Here is a tiny trained network, its code and every weight. The questions are about switching its units off for an input and a class, where a switched-off unit gives its printed mean instead of its output.

import numpy as np


def w(rows, s, z=0):
    codes = np.array(rows[::2]) - 128.0
    scale = np.full(codes.shape[1], s)
    scale[-1] = z or s
    return codes * scale


def norm(h):
    return h / np.sqrt((h * h).mean(-1, keepdims=True) + 1e-5)


def f(y):
    return y / 2 * (1 + np.tanh(0.7978845608 * (y + 0.044715 * y**3)))


def log_softmax(a):
    a = a - a.max(-1, keepdims=True)
    return a - np.log(np.exp(a).sum(-1, keepdims=True))


def net(x, mask):
    res = np.array(x, float).reshape(1, 4) / 4 @ E
    u = 0
    for l in range(2):
        y = f(norm(res) @ A[l][:, :-1].T + A[l][:, -1])
        res = res + np.where(mask[u : u + 6], y, B[l][:, -1]) @ B[l][:, :-1]
        u += 6
    return log_softmax(norm(res)[-1] @ U[:, :-1].T + U[:, -1])


A, B = {}, {}
E = w([
[190,42,30,182,191,209,83,112,117],'x0',
[200,244,47,154,181,45,184,131,22],'x1',
[226,51,149,44,237,219,136,105,2],'x2',
[67,29,88,75,207,169,187,68,117],'x3',
],0.0035)
A[0] = w([
[124,127,9,129,181,165,188,67,101,4],'0.n1',
[51,163,169,205,28,83,155,153,139,20],'0.n2',
[192,187,59,253,144,56,118,182,113,125],'0.n3',
[167,159,167,112,206,119,174,119,2,107],'0.n4',
[134,163,180,150,69,129,58,178,194,108],'0.n5',
[179,62,162,127,153,175,33,164,127,42],'0.n6',
],0.0055,0.0028)
B[0] = w([
[7,44,175,79,162,137,216,144,140,190],'0.n1',
[2,155,55,119,165,85,109,199,204,206],'0.n2',
[206,112,141,160,112,231,46,79,122,255],'0.n3',
[54,134,81,72,124,94,158,206,98,247],'0.n4',
[88,184,156,42,75,83,132,122,122,206],'0.n5',
[67,167,122,172,76,206,101,80,150,171],'0.n6',
],0.0071,0.0046)
A[1] = w([
[167,152,158,103,105,163,94,197,30,239],'1.n1',
[129,63,196,16,185,73,255,135,124,149],'1.n2',
[78,60,181,162,88,83,189,98,150,36],'1.n3',
[129,71,8,183,205,188,113,80,97,100],'1.n4',
[70,37,196,87,96,175,125,128,132,246],'1.n5',
[183,218,134,52,113,85,129,218,88,70],'1.n6',
],0.0064,0.0013)
B[1] = w([
[140,169,47,111,114,90,97,115,112,193],'1.n1',
[102,22,57,1,52,150,170,106,139,254],'1.n2',
[142,146,105,106,116,131,136,159,60,150],'1.n3',
[111,109,182,159,173,51,176,165,129,217],'1.n4',
[197,181,98,144,119,147,148,66,108,238],'1.n5',
[136,84,132,196,191,150,172,122,103,194],'1.n6',
],0.0082,0.0059)
U = w([
[146,99,191,106,127,126,104,176,123,5],'0',
[204,182,101,142,59,200,33,64,134,204],'1',
[95,48,73,22,120,133,210,126,84,185],'2',
[141,152,80,185,205,78,123,200,49,173],'3',
[145,99,177,108,129,114,103,166,122,2],'4',
[147,35,182,201,191,192,171,70,126,111],'5',
[8,191,137,112,92,89,101,188,194,183],'6',
[135,99,155,189,165,130,69,158,155,45],'7',
],0.012,0.005)

Each question gives the input, the list of numbers given to net, and the class t.
The units are the neurons (one row each of A and B). Each row of codes is followed by its name. A weight is (code - 128) times the scale printed after its matrix; where a second scale follows, it is the last column's (A, B and U).
mask holds one flag per neuron, layer by layer. A switched-off neuron (its flag False) gives its mean, the last column of its row in B, instead of its output. The means were averaged over made-up inputs and are rounded, as every weight is.
A unit's drop is (log p(t) with every unit on - log p(t) with that unit switched off) / (log p(t) with every unit on - log p(t) with every unit switched off).
The circuit of an input: a set's keep is (log p(t) with only the set's units on - log p(t) with every unit switched off) / (log p(t) with every unit on - log p(t) with every unit switched off). Starting from all 12 units, units are removed one at a time, each time the one whose removal leaves the highest keep (on an exact tie, the one counted first), for as long as the keep stays at least 0.8.
units of the circuit, in order: the units of the circuit, biggest drop first
most important unit: the unit with the biggest drop
k most important neurons: the k neurons with the biggest drops, biggest first
top k neurons in layer l: the k neurons of layer l with the biggest drops, biggest first
drop of u: that unit's drop, to one decimal
input [3,1,-4,-2], class 1: units of the circuit, in order => 0.n3
input [7,-5,-1,8], class 5: units of the circuit, in order => 0.n4, 1.n2
input [-8,8,-4,3], class 3: top 2 neurons in layer 0 => 0.n1, 0.n6
input [-1,-8,-2,6], class 1: units of the circuit, in order => 1.n5, 0.n1, 1.n2
input [-5,-2,0,-1], class 6: 2 most important neurons => 0.n2, 0.n1
input [8,-5,-5,2], class 5: units of the circuit, in order => 0.n2, 1.n2
input [3,8,-3,0], class 3: top 3 neurons in layer 1 => 1.n4, 1.n2, 1.n1
input [-5,-7,3,4], class 1: 3 most important neurons => 1.n5, 0.n1, 0.n4
input [0,-4,3,3], class 5: 2 most important neurons => 0.n5, 0.n6
input [6,-5,6,4], class 5: units of the circuit, in order => 0.n6, 1.n2
input [-6,2,3,-7], class 3: units of the circuit, in order => 1.n6, 1.n2
input [3,-5,5,6], class 5: 3 most important neurons => 0.n6, 0.n5, 0.n4
input [6,-2,4,-4], class 5: 3 most important neurons => 0.n6, 1.n4, 0.n5
input [2,-2,7,-3], class 1: most important unit => 0.n6
input [1,0,-2,0], class 6: 2 most important neurons => 0.n2, 1.n5
input [4,-4,1,0], class 5: top 2 neurons in layer 1 => 1.n4, 1.n1
input [-1,-8,3,5], class 1: 3 most important neurons => 1.n5, 0.n1, 1.n6
input [8,-5,1,-2], class 5: top 2 neurons in layer 1 => 1.n4, 1.n1
input [2,2,-3,0], class 7: top 3 neurons in layer 1 => 1.n4, 1.n5, 1.n2
input [0,-5,8,-2], class 1: most important unit => 0.n6
input [2,-4,-6,5], class 6: top 2 neurons in layer 0 => 0.n1, 0.n3
input [7,-2,-1,-2], class 5: top 2 neurons in layer 1 => 1.n4, 1.n1
input [-2,-8,-3,5], class 1: top 3 neurons in layer 1 => 1.n5, 1.n4, 1.n2
input [7,6,-3,-1], class 5: top 2 neurons in layer 0 => 0.n3, 0.n1
input [-7,5,1,-7], class 3: drop of 1.n6 => 0.6
